Below is a small trained network, with its code and all its weights. Each question gives an input and a class and asks what happens when units are switched off, that is, made to give their printed mean instead of their output.

import numpy as np


def w(rows, s, z=0):
    codes = np.array(rows[::2]) - 128.0
    scale = np.full(codes.shape[1], s)
    scale[-1] = z or s
    return codes * scale


def norm(h):
    return h / np.sqrt((h * h).mean(-1, keepdims=True) + 1e-5)


def f(y):
    return y / 2 * (1 + np.tanh(0.7978845608 * (y + 0.044715 * y**3)))


def log_softmax(a):
    a = a - a.max(-1, keepdims=True)
    return a - np.log(np.exp(a).sum(-1, keepdims=True))


def net(x, mask):
    res = np.array(x, float).reshape(1, 2) / 4 @ E
    u = 0
    for l in range(4):
        y = f(norm(res) @ A[l][:, :-1].T + A[l][:, -1])
        res = res + np.where(mask[u : u + 4], y, B[l][:, -1]) @ B[l][:, :-1]
        u += 4
    return log_softmax(norm(res)[-1] @ U[:, :-1].T + U[:, -1])


A, B = {}, {}
E = w([
[103,149,57,64,205,140,35,55,83,58,88,174],'x0',
[98,207,179,255,129,54,135,117,15,116,67,85],'x1',
],0.0065)
A[0] = w([
[87,150,172,252,181,74,114,140,86,61,148,157,129],'L0N0',
[136,112,83,7,120,180,141,145,130,204,150,125,253],'L0N1',
[84,130,35,108,160,166,83,191,69,42,117,153,226],'L0N2',
[138,119,182,172,131,139,202,179,120,192,103,179,193],'L0N3',
],0.0039,0.0017)
B[0] = w([
[115,76,46,74,181,149,188,85,205,253,127,121,216],'L0N0',
[101,151,132,204,161,169,156,130,138,133,75,79,254],'L0N1',
[153,159,187,210,72,145,137,132,165,142,242,117,209],'L0N2',
[123,156,147,158,138,184,109,79,161,122,141,199,211],'L0N3',
],0.0059,0.0043)
A[1] = w([
[146,7,76,30,37,166,130,129,157,99,178,120,3],'L1N0',
[105,121,79,98,178,131,56,87,2,3,153,184,58],'L1N1',
[92,192,67,63,175,124,48,85,151,99,97,213,82],'L1N2',
[133,57,69,27,148,146,74,212,197,104,159,199,7],'L1N3',
],0.0042,0.0015)
B[1] = w([
[71,160,91,190,105,156,114,126,63,150,114,2,231],'L1N0',
[160,214,176,80,125,36,130,148,71,156,159,223,230],'L1N1',
[175,185,230,161,40,70,115,216,198,57,146,124,231],'L1N2',
[123,86,107,97,218,100,228,125,46,161,88,76,253],'L1N3',
],0.0077,0.0023)
A[2] = w([
[69,159,140,162,151,62,94,102,35,161,38,105,7],'L2N0',
[159,172,103,169,111,167,94,145,115,79,131,145,153],'L2N1',
[107,146,88,151,117,119,158,87,3,138,51,59,62],'L2N2',
[105,88,99,168,156,150,109,77,171,121,147,141,225],'L2N3',
],0.0067,0.0019)
B[2] = w([
[112,103,115,83,189,202,152,160,137,105,171,2,217],'L2N0',
[119,102,142,122,163,123,180,116,119,168,108,171,150],'L2N1',
[136,78,49,73,160,193,151,165,142,100,147,57,255],'L2N2',
[105,137,136,125,154,149,84,80,72,121,87,175,228],'L2N3',
],0.0084,0.0035)
A[3] = w([
[135,108,99,98,170,153,145,152,129,103,107,62,23],'L3N0',
[155,101,185,157,2,102,121,169,147,148,133,115,3],'L3N1',
[94,101,134,141,108,151,126,99,121,149,95,174,200],'L3N2',
[124,88,200,158,18,102,147,177,135,149,116,133,30],'L3N3',
],0.0085,0.0012)
B[3] = w([
[65,130,1,185,57,136,175,167,141,243,87,144,254],'L3N0',
[146,211,245,101,207,53,104,69,51,75,88,145,207],'L3N1',
[146,118,85,144,124,128,77,48,129,64,109,146,175],'L3N2',
[169,222,144,51,141,9,89,200,92,82,222,191,212],'L3N3',
],0.0075,0.0068)
U = w([
[89,124,71,141,139,164,160,157,131,176,136,70,142],'0',
[166,178,198,120,144,75,119,145,117,110,166,168,144],'1',
[127,109,117,157,139,165,67,44,133,110,96,167,138],'2',
[124,46,213,89,48,131,55,164,144,85,53,64,4],'3',
[127,9,219,70,33,114,61,151,141,81,61,58,2],'4',
[128,30,211,83,43,125,66,161,134,83,55,72,5],'5',
[116,6,212,79,38,112,51,157,141,87,81,70,6],'6',
],0.02,0.017)

Each question gives the input, the list of numbers given to net, and the class t.
The units are the neurons (one row each of A and B). Each row of codes is followed by its name. A weight is (code - 128) times the scale printed after its matrix; where a second scale follows, it is the last column's (A, B and U).
mask holds one flag per neuron, layer by layer. A switched-off neuron (its flag False) gives its mean, the last column of its row in B, instead of its output. The means were averaged over made-up inputs and are rounded, as every weight is.
A unit's drop is (log p(t) with every unit on - log p(t) with that unit switched off) / (log p(t) with every unit on - log p(t) with every unit switched off).
The circuit of an input: a set's keep is (log p(t) with only the set's units on - log p(t) with every unit switched off) / (log p(t) with every unit on - log p(t) with every unit switched off). Starting from the 12 units with the biggest drops (on a tie, the unit counted first), units are removed one at a time, each time the one whose removal leaves the highest keep (on an exact tie, the one counted first), for as long as the keep stays at least 0.8.
circuit, biggest first: the units of the circuit, biggest drop first
top k neurons: the k neurons with the biggest drops, biggest first
k most important neurons of layer l: the k neurons of layer l with the biggest drops, biggest first
drop when u is switched off: that unit's drop, to one decimal
input [8,-6], class 1: circuit, biggest first	(L1N2)
input [0,2], class 2: top 2 neurons	(L0N0 L1N3)
input [4,-1], class 1: top 2 neurons	(L0N0 L1N1)
input [-2,-3], class 2: top 2 neurons	(L0N1 L1N2)
input [7,-7], class 0: top 3 neurons	(L1N3 L1N0 L0N3)
input [-2,0], class 2: top 2 neurons	(L0N3 L1N2)
input [5,5], class 0: top 4 neurons	(L2N0 L0N3 L0N0 L0N2)
input [8,7], class 1: 2 most important neurons of layer 1	(L1N1 L1N2)
input [-6,-5], class 1: top 4 neurons	(L2N2 L0N0 L2N0 L0N1)
input [3,0], class 2: top 3 neurons	(L0N2 L1N2 L3N3)
input [-3,0], class 2: top 4 neurons	(L0N3 L1N2 L1N1 L0N2)
input [0,0], class 2: top 2 neurons	(L1N3 L1N0)
input [0,-1], class 2: 2 most important neurons of layer 2	(L2N0 L2N3)
input [6,7], class 0: circuit, biggest first	(L2N0)
input [7,-8], class 0: drop when L1N3 is switched off	1.0
input [2,0], class 2: drop when L0N2 is switched off	3.1
input [5,-5], class 0: drop when L0N3 is switched off	1.7
